Here is a tiny trained network, its code and every weight. The questions are about switching its units off for an input and a class, where a switched-off unit gives its printed mean instead of its output.

import numpy as np


def w(rows, s, z=0):
    codes = np.array(rows[::2]) - 128.0
    scale = np.full(codes.shape[1], s)
    scale[-1] = z or s
    return codes * scale


def f(y):
    return y / 2 * (1 + np.tanh(0.7978845608 * (y + 0.044715 * y**3)))


def log_softmax(a):
    a = a - a.max(-1, keepdims=True)
    return a - np.log(np.exp(a).sum(-1, keepdims=True))


def net(x, mask):
    res = np.array(x, float).reshape(1, 5) / 4 @ E
    y = f(res @ A[0][:, :-1].T + A[0][:, -1])
    res = res + np.where(mask, y, B[0][:, -1]) @ B[0][:, :-1]
    return log_softmax(res[-1] @ U[:, :-1].T + U[:, -1])


A, B = {}, {}
E = w([
[85,210,206,136,35,254,143,207,248],'x0',
[29,126,75,101,143,137,112,41,142],'x1',
[95,20,109,63,158,159,185,218,161],'x2',
[37,80,225,201,116,111,204,72,93],'x3',
[97,166,56,108,67,18,177,147,147],'x4',
],0.0098)
A[0] = w([
[85,186,195,85,48,184,120,139,232,2],'N0',
[161,66,165,174,166,238,25,88,131,121],'N1',
[55,114,89,131,141,127,51,48,181,97],'N2',
[22,154,119,32,145,175,119,59,153,118],'N3',
[45,113,175,206,128,125,152,104,161,90],'N4',
[120,10,127,63,114,164,150,179,196,109],'N5',
[254,94,176,225,86,103,190,167,145,142],'N6',
[113,163,82,115,25,21,172,138,176,99],'N7',
[157,202,41,32,155,195,35,179,168,16],'N8',
[170,225,168,208,52,133,28,56,134,82],'N9',
[151,182,47,94,168,161,77,117,177,122],'N10',
],0.0091,0.0036)
B[0] = w([
[151,122,81,107,232,50,82,85,72,252],'N0',
[76,158,170,70,155,67,90,155,232,235],'N1',
[169,173,85,203,148,139,93,181,111,185],'N2',
[150,167,62,183,112,152,136,209,121,199],'N3',
[140,149,206,158,181,100,219,145,97,201],'N4',
[124,6,163,206,53,73,70,170,70,242],'N5',
[138,177,33,160,173,171,141,186,131,218],'N6',
[57,99,155,140,154,85,109,133,228,216],'N7',
[174,102,161,156,159,138,202,125,126,242],'N8',
[133,38,151,179,47,89,93,134,94,235],'N9',
[157,130,244,101,131,98,165,152,103,203],'N10',
],0.011,0.012)
U = w([
[128,81,133,159,59,129,91,129,94,68],'0',
[146,109,61,85,231,92,109,65,72,240],'1',
[154,145,184,145,153,145,250,116,129,151],'2',
[91,132,137,120,149,130,103,140,249,200],'3',
[163,186,60,169,128,171,124,201,140,183],'4',
[118,133,126,107,127,128,120,131,133,210],'5',
[124,180,108,100,143,203,143,115,170,8],'6',
[118,165,105,88,96,179,134,123,163,3],'7',
],0.014,0.003)

Each question gives the input, the list of numbers given to net, and the class t.
The units are the neurons (one row each of A and B). Each row of codes is followed by its name. A weight is (code - 128) times the scale printed after its matrix; where a second scale follows, it is the last column's (A, B and U).
mask holds one flag per neuron, in row order. A switched-off neuron (its flag False) gives its mean, the last column of its row in B, instead of its output. The means were averaged over made-up inputs and are rounded, as every weight is.
A unit's drop is (log p(t) with every unit on - log p(t) with that unit switched off) / (log p(t) with every unit on - log p(t) with every unit switched off).
The circuit of an input: a set's keep is (log p(t) with only the set's units on - log p(t) with every unit switched off) / (log p(t) with every unit on - log p(t) with every unit switched off). Starting from all 11 units, units are removed one at a time, each time the one whose removal leaves the highest keep (on an exact tie, the one counted first), for as long as the keep stays at least 0.8.
units of the circuit, in order: the units of the circuit, biggest drop first
unit that matters most: the unit with the biggest drop
k most important neurons: the k neurons with the biggest drops, biggest first
drop when u is switched off: that unit's drop, to one decimal
input [0,-3,3,0,4], class 3: 3 most important neurons : (N9, N7, N0)
input [-4,-7,-2,1,-6], class 4: 4 most important neurons : (N6, N0, N7, N10)
input [2,-5,-6,-7,1], class 2: unit that matters most : N8
input [-2,4,-3,-7,6], class 2: 2 most important neurons : (N8, N10)
input [-4,7,-5,1,4], class 4: units of the circuit, in order : (N2, N0)
input [7,6,8,3,-7], class 0: 2 most important neurons : (N5, N3)
input [-7,-2,-5,-8,1], class 2: 4 most important neurons : (N0, N10, N8, N5)
input [4,-1,-4,7,8], class 3: 3 most important neurons : (N7, N8, N10)
input [4,5,6,-8,2], class 2: 3 most important neurons : (N8, N10, N9)
input [-7,7,-3,-8,5], class 2: units of the circuit, in order : (N10, N0)
input [4,-3,-6,-4,7], class 3: 2 most important neurons : (N7, N5)
input [2,-3,6,5,-5], class 0: 4 most important neurons : (N5, N7, N8, N10)
input [8,2,4,8,-2], class 1: 3 most important neurons : (N0, N8, N10)
input [-4,-6,1,2,-4], class 4: units of the circuit, in order : (N6)
input [5,4,-4,-1,1], class 1: 2 most important neurons : (N0, N5)
input [-6,-1,-3,7,-7], class 2: 2 most important neurons : (N0, N4)
input [8,-4,4,-2,0], class 1: drop when N0 is switched off : 0.9
input [1,-3,-8,-3,0], class 0: drop when N9 is switched off : 2.4
input [2,-6,-5,5,1], class 4: drop when N8 is switched off : 0.3
input [-7,-8,3,5,-8], class 3: unit that matters most : N1
